Here is a tiny trained network, its code and every weight. The questions are about switching its units off for an input and a class, where a switched-off unit gives its printed mean instead of its output.

import numpy as np


def w(rows, s, z=0):
    codes = np.array(rows[::2]) - 128.0
    scale = np.full(codes.shape[1], s)
    scale[-1] = z or s
    return codes * scale


def norm(h):
    return h / np.sqrt((h * h).mean(-1, keepdims=True) + 1e-5)


def f(y):
    return np.maximum(y, 0)


def log_softmax(a):
    a = a - a.max(-1, keepdims=True)
    return a - np.log(np.exp(a).sum(-1, keepdims=True))


def net(x, mask):
    res = np.array(x, float).reshape(1, 7) / 4 @ E
    u = 0
    for l in range(2):
        y = f(norm(res) @ A[l][:, :-1].T + A[l][:, -1])
        res = res + np.where(mask[u : u + 9], y, B[l][:, -1]) @ B[l][:, :-1]
        u += 9
    return log_softmax(norm(res)[-1] @ U[:, :-1].T + U[:, -1])


A, B = {}, {}
E = w([
[173,182,127,135,167,76,97,150,160],'x0',
[95,129,189,187,123,124,106,119,144],'x1',
[137,137,131,129,129,139,128,140,120],'x2',
[121,131,50,209,90,114,116,103,91],'x3',
[83,156,122,147,214,99,198,136,80],'x4',
[62,137,83,101,181,188,5,159,128],'x5',
[178,105,125,159,209,192,115,2,128],'x6',
],0.0063)
A[0] = w([
[157,131,29,42,146,111,165,106,137,57],'L0N1',
[148,210,174,177,155,73,109,127,187,77],'L0N2',
[138,137,242,1,151,127,156,96,134,109],'L0N3',
[120,136,31,13,114,185,218,129,153,88],'L0N4',
[41,111,176,119,40,240,223,80,99,81],'L0N5',
[123,104,145,141,87,85,173,195,150,116],'L0N6',
[3,138,251,220,112,164,145,113,194,89],'L0N7',
[68,168,115,162,203,143,219,159,66,4],'L0N8',
[38,114,104,117,138,172,90,177,145,68],'L0N9',
],0.0074,0.0039)
B[0] = w([
[146,142,204,223,136,131,75,156,64,195],'L0N1',
[169,55,52,79,138,97,129,124,80,213],'L0N2',
[85,76,123,184,156,201,179,255,233,252],'L0N3',
[153,102,218,179,120,113,93,172,39,217],'L0N4',
[150,47,23,52,118,119,168,98,59,221],'L0N5',
[97,202,114,61,151,134,131,51,108,234],'L0N6',
[179,131,206,168,128,144,101,199,27,231],'L0N7',
[23,105,188,201,193,12,173,55,199,215],'L0N8',
[96,186,66,67,158,157,112,82,119,212],'L0N9',
],0.0087,0.0042)
A[1] = w([
[166,120,162,143,192,195,167,87,142,45],'L1N1',
[104,145,58,239,69,112,149,105,125,135],'L1N2',
[174,98,128,170,147,148,146,83,133,48],'L1N3',
[148,156,93,154,99,147,136,134,76,73],'L1N4',
[179,103,144,103,10,175,84,131,172,57],'L1N5',
[193,131,157,146,82,111,234,110,143,93],'L1N6',
[211,151,100,136,166,56,110,166,181,89],'L1N7',
[67,171,150,99,74,89,165,192,115,56],'L1N8',
[149,117,167,180,107,115,92,178,70,3],'L1N9',
],0.013,0.0024)
B[1] = w([
[172,166,112,114,32,89,124,112,155,245],'L1N1',
[161,105,172,94,125,178,151,198,192,238],'L1N2',
[129,162,127,91,76,79,134,113,125,231],'L1N3',
[111,115,145,141,116,124,150,168,167,197],'L1N4',
[85,158,160,178,207,47,207,87,126,228],'L1N5',
[64,175,89,135,207,187,3,143,120,254],'L1N6',
[81,47,122,118,102,169,191,107,44,241],'L1N7',
[208,130,112,135,59,121,118,61,169,252],'L1N8',
[196,129,152,141,153,103,89,127,103,233],'L1N9',
],0.014,0.0054)
U = w([
[192,190,91,77,7,79,138,65,164,15],'0',
[211,121,183,171,160,101,96,174,32,207],'1',
[67,145,159,161,218,54,233,88,158,170],'2',
[66,189,45,110,176,196,64,154,121,255],'3',
[117,34,69,88,107,149,209,152,21,186],'4',
[152,93,156,121,115,171,187,253,229,75],'5',
],0.011,0.00057)

Each question gives the input, the list of numbers given to net, and the class t.
The units are the neurons (one row each of A and B). Each row of codes is followed by its name. A weight is (code - 128) times the scale printed after its matrix; where a second scale follows, it is the last column's (A, B and U).
mask holds one flag per neuron, layer by layer. A switched-off neuron (its flag False) gives its mean, the last column of its row in B, instead of its output. The means were averaged over made-up inputs and are rounded, as every weight is.
A unit's drop is (log p(t) with every unit on - log p(t) with that unit switched off) / (log p(t) with every unit on - log p(t) with every unit switched off).
The circuit of an input: a set's keep is (log p(t) with only the set's units on - log p(t) with every unit switched off) / (log p(t) with every unit on - log p(t) with every unit switched off). Starting from the 12 units with the biggest drops (on a tie, the unit counted first), units are removed one at a time, each time the one whose removal leaves the highest keep (on an exact tie, the one counted first), for as long as the keep stays at least 0.8.
units of the circuit, in order: the units of the circuit, biggest drop first
unit that matters most: the unit with the biggest drop
top k neurons: the k neurons with the biggest drops, biggest first
top k neurons in layer l: the k neurons of layer l with the biggest drops, biggest first
input [-8,-4,-8,-6,7,1,8], class 0: top 4 neurons in layer 1 -> (L1N1 L1N7 L1N5 L1N3)
input [-4,-1,1,1,3,-3,-4], class 0: top 2 neurons in layer 1 -> (L1N8 L1N7)
input [8,6,-2,4,-7,-2,6], class 4: units of the circuit, in order -> (L1N7 L0N2)
input [4,6,7,0,8,8,0], class 2: top 2 neurons -> (L0N8 L1N6)
input [6,-5,-2,8,-6,6,7], class 5: units of the circuit, in order -> (L1N2 L1N6 L0N6 L1N8)
input [0,-8,-7,5,-7,-3,-3], class 1: top 3 neurons -> (L0N4 L1N9 L0N1)
input [-7,-4,3,7,-7,1,-6], class 2: top 3 neurons in layer 1 -> (L1N5 L1N1 L1N7)
input [5,-8,-5,-7,7,-7,-4], class 1: unit that matters most -> L0N4
input [-8,-4,4,3,8,4,1], class 2: top 2 neurons -> (L0N8 L1N7)
input [-5,-5,-6,2,8,-1,-8], class 0: top 2 neurons in layer 1 -> (L1N8 L1N5)
input [-5,-3,4,1,-5,5,-7], class 0: top 2 neurons in layer 1 -> (L1N8 L1N6)
input [-8,-3,0,5,2,8,8], class 0: units of the circuit, in order -> (L1N6 L1N1)
input [-5,-6,-5,-2,7,-5,-3], class 2: top 3 neurons in layer 0 -> (L0N8 L0N7 L0N6)
input [5,-5,-1,-5,-5,2,0], class 1: units of the circuit, in order -> (L0N1)
input [-8,3,7,2,1,6,5], class 4: top 2 neurons -> (L1N6 L0N5)
input [5,8,-6,-2,-6,-6,-4], class 1: top 2 neurons -> (L0N7 L1N9)
input [1,-4,-5,8,6,7,-5], class 5: top 2 neurons -> (L1N2 L1N6)
input [2,2,0,-1,-6,6,-7], class 0: top 3 neurons -> (L1N6 L1N8 L0N9)
input [5,0,8,8,5,-5,-2], class 5: top 2 neurons in layer 1 -> (L1N2 L1N5)
input [8,-5,8,-1,0,5,-4], class 4: top neuron in layer 1 -> (L1N7)
input [-3,1,3,8,7,-5,-6], class 5: top 3 neurons -> (L1N2 L1N5 L1N1)
input [5,-1,1,1,-4,1,-2], class 4: top 2 neurons -> (L1N7 L0N2)
input [-1,-8,-8,-2,-2,-2,-5], class 1: top 2 neurons -> (L0N4 L0N1)
input [-4,-3,-2,-8,3,-2,-2], class 5: top 2 neurons -> (L0N3 L1N7)
input [5,-8,-2,-7,3,-6,8], class 0: top 3 neurons in layer 1 -> (L1N1 L1N3 L1N2)
